Below are the code and all the weights of a small trained network. Each question names an input and a class and asks about switching units off, where a switched-off unit gives its printed mean instead of its output.

import numpy as np


def w(rows, s, z=0):
    codes = np.array(rows[::2]) - 128.0
    scale = np.full(codes.shape[1], s)
    scale[-1] = z or s
    return codes * scale


def norm(h):
    return h / np.sqrt((h * h).mean(-1, keepdims=True) + 1e-5)


def f(y):
    return np.maximum(y, 0)


def log_softmax(a):
    a = a - a.max(-1, keepdims=True)
    return a - np.log(np.exp(a).sum(-1, keepdims=True))


def net(x, mask):
    res = np.array(x, float).reshape(1, 5) / 4 @ E
    u = 0
    for l in range(2):
        y = f(norm(res) @ A[l][:, :-1].T + A[l][:, -1])
        res = res + np.where(mask[u : u + 4], y, B[l][:, -1]) @ B[l][:, :-1]
        u += 4
    return log_softmax(norm(res)[-1] @ U[:, :-1].T + U[:, -1])


A, B = {}, {}
E = w([
[157,223,123,112,67,104,166,65,138,109,92],'x0',
[61,221,80,91,201,203,148,180,216,23,99],'x1',
[139,142,21,32,124,254,133,87,137,187,205],'x2',
[57,136,113,154,58,110,98,185,144,148,148],'x3',
[138,152,123,193,115,159,131,138,80,99,153],'x4',
],0.004)
A[0] = w([
[119,29,115,163,214,172,66,156,102,170,157,84],'0.n0',
[185,187,155,232,138,223,122,143,2,77,172,19],'0.n1',
[141,88,187,3,177,65,123,111,252,209,67,5],'0.n2',
[213,117,176,85,251,147,126,63,53,98,96,27],'0.n3',
],0.0068,0.0021)
B[0] = w([
[152,142,183,44,108,111,210,208,118,87,184,250],'0.n0',
[50,67,42,81,134,100,78,60,65,119,114,226],'0.n1',
[73,99,35,158,112,141,87,66,6,86,150,238],'0.n2',
[183,107,106,186,84,131,150,117,253,194,142,252],'0.n3',
],0.0061,0.0044)
A[1] = w([
[159,209,123,98,48,115,143,68,99,160,111,90],'1.n0',
[68,159,132,137,51,131,89,177,125,179,152,23],'1.n1',
[149,166,136,68,139,219,87,127,93,233,156,71],'1.n2',
[173,124,193,118,98,140,84,107,50,244,141,4],'1.n3',
],0.012,0.0021)
B[1] = w([
[134,49,188,73,150,122,165,246,94,131,205,254],'1.n0',
[251,90,96,130,163,167,161,18,163,190,126,215],'1.n1',
[122,136,213,241,115,19,87,121,103,113,37,245],'1.n2',
[55,254,64,105,179,216,121,137,201,54,78,230],'1.n3',
],0.0062,0.0067)
U = w([
[73,248,74,84,174,214,152,152,210,63,92,107],'0',
[155,90,175,61,119,105,183,214,100,127,191,254],'1',
[87,57,15,105,112,111,96,49,20,132,142,94],'2',
[156,138,224,234,132,30,93,150,112,128,55,116],'3',
[254,79,76,137,143,175,183,60,228,216,150,90],'4',
[115,134,132,70,40,124,73,83,148,176,200,26],'5',
],0.007,0.0047)

Each question gives the input, the list of numbers given to net, and the class t.
The units are the neurons (one row each of A and B). Each row of codes is followed by its name. A weight is (code - 128) times the scale printed after its matrix; where a second scale follows, it is the last column's (A, B and U).
mask holds one flag per neuron, layer by layer. A switched-off neuron (its flag False) gives its mean, the last column of its row in B, instead of its output. The means were averaged over made-up inputs and are rounded, as every weight is.
A unit's drop is (log p(t) with every unit on - log p(t) with that unit switched off) / (log p(t) with every unit on - log p(t) with every unit switched off).
The circuit of an input: a set's keep is (log p(t) with only the set's units on - log p(t) with every unit switched off) / (log p(t) with every unit on - log p(t) with every unit switched off). Starting from all 8 units, units are removed one at a time, each time the one whose removal leaves the highest keep (on an exact tie, the one counted first), for as long as the keep stays at least 0.8.
circuit, biggest first: the units of the circuit, biggest drop first
unit that matters most: the unit with the biggest drop
k most important neurons: the k neurons with the biggest drops, biggest first
top k neurons in layer l: the k neurons of layer l with the biggest drops, biggest first
input [5,3,-5,-1,6], class 2: 4 most important neurons	[0.n1 1.n2 1.n3 0.n0]
input [4,6,4,8,-5], class 4: circuit, biggest first	[1.n1 1.n3]
input [-8,1,-5,3,4], class 1: unit that matters most	0.n0
input [4,-2,2,-1,-6], class 2: 2 most important neurons	[0.n2 0.n0]
input [8,1,-8,2,-3], class 1: circuit, biggest first	[1.n0 1.n2]
input [8,-3,-6,5,2], class 1: 2 most important neurons	[1.n0 1.n2]
input [-6,6,7,3,-5], class 3: circuit, biggest first	[1.n2 1.n3]
input [1,4,-6,8,6], class 4: 4 most important neurons	[1.n1 1.n2 0.n2 1.n3]
input [-4,2,-5,3,5], class 2: circuit, biggest first	[0.n1 1.n2]
input [-1,-1,-6,2,7], class 2: 2 most important neurons	[0.n1 1.n2]
input [3,4,-6,-7,-6], class 4: top 2 neurons in layer 0	[0.n3 0.n1]
input [5,-5,7,-2,5], class 3: 3 most important neurons	[1.n2 0.n2 0.n0]
input [0,6,-1,-5,8], class 2: 2 most important neurons	[0.n1 1.n3]
input [2,-1,-6,-5,-6], class 2: unit that matters most	0.n2
input [-4,4,-5,7,8], class 2: 4 most important neurons	[0.n1 0.n3 1.n2 1.n3]
input [-6,4,-1,-4,8], class 2: 3 most important neurons	[0.n1 1.n0 1.n3]
input [-6,3,8,6,-7], class 3: 2 most important neurons	[1.n2 0.n1]
input [6,-6,-6,-3,-8], class 2: 4 most important neurons	[0.n2 0.n0 1.n2 1.n3]
input [7,3,4,-4,8], class 2: 3 most important neurons	[0.n1 0.n0 1.n3]
input [7,6,5,4,-7], class 1: circuit, biggest first	[1.n0 1.n3]
input [-4,-3,-3,3,-7], class 2: unit that matters most	0.n2
input [-2,-6,7,6,1], class 3: 2 most important neurons	[1.n2 0.n3]
input [7,1,-6,0,-5], class 1: 3 most important neurons	[1.n0 1.n2 0.n1]
input [-5,-5,4,-3,-5], class 0: 3 most important neurons	[1.n3 1.n0 0.n1]
input [7,-7,5,2,7], class 0: top 2 neurons in layer 0	[0.n2 0.n0]
input [-5,-2,-7,-8,-1], class 4: top 2 neurons in layer 1	[1.n2 1.n0]
input [8,-4,-3,-2,4], class 1: circuit, biggest first	[1.n0]
input [-7,-3,7,3,2], class 1: top 2 neurons in layer 0	[0.n0 0.n3]
input [4,-2,2,5,-6], class 2: top 3 neurons in layer 0	[0.n2 0.n0 0.n3]
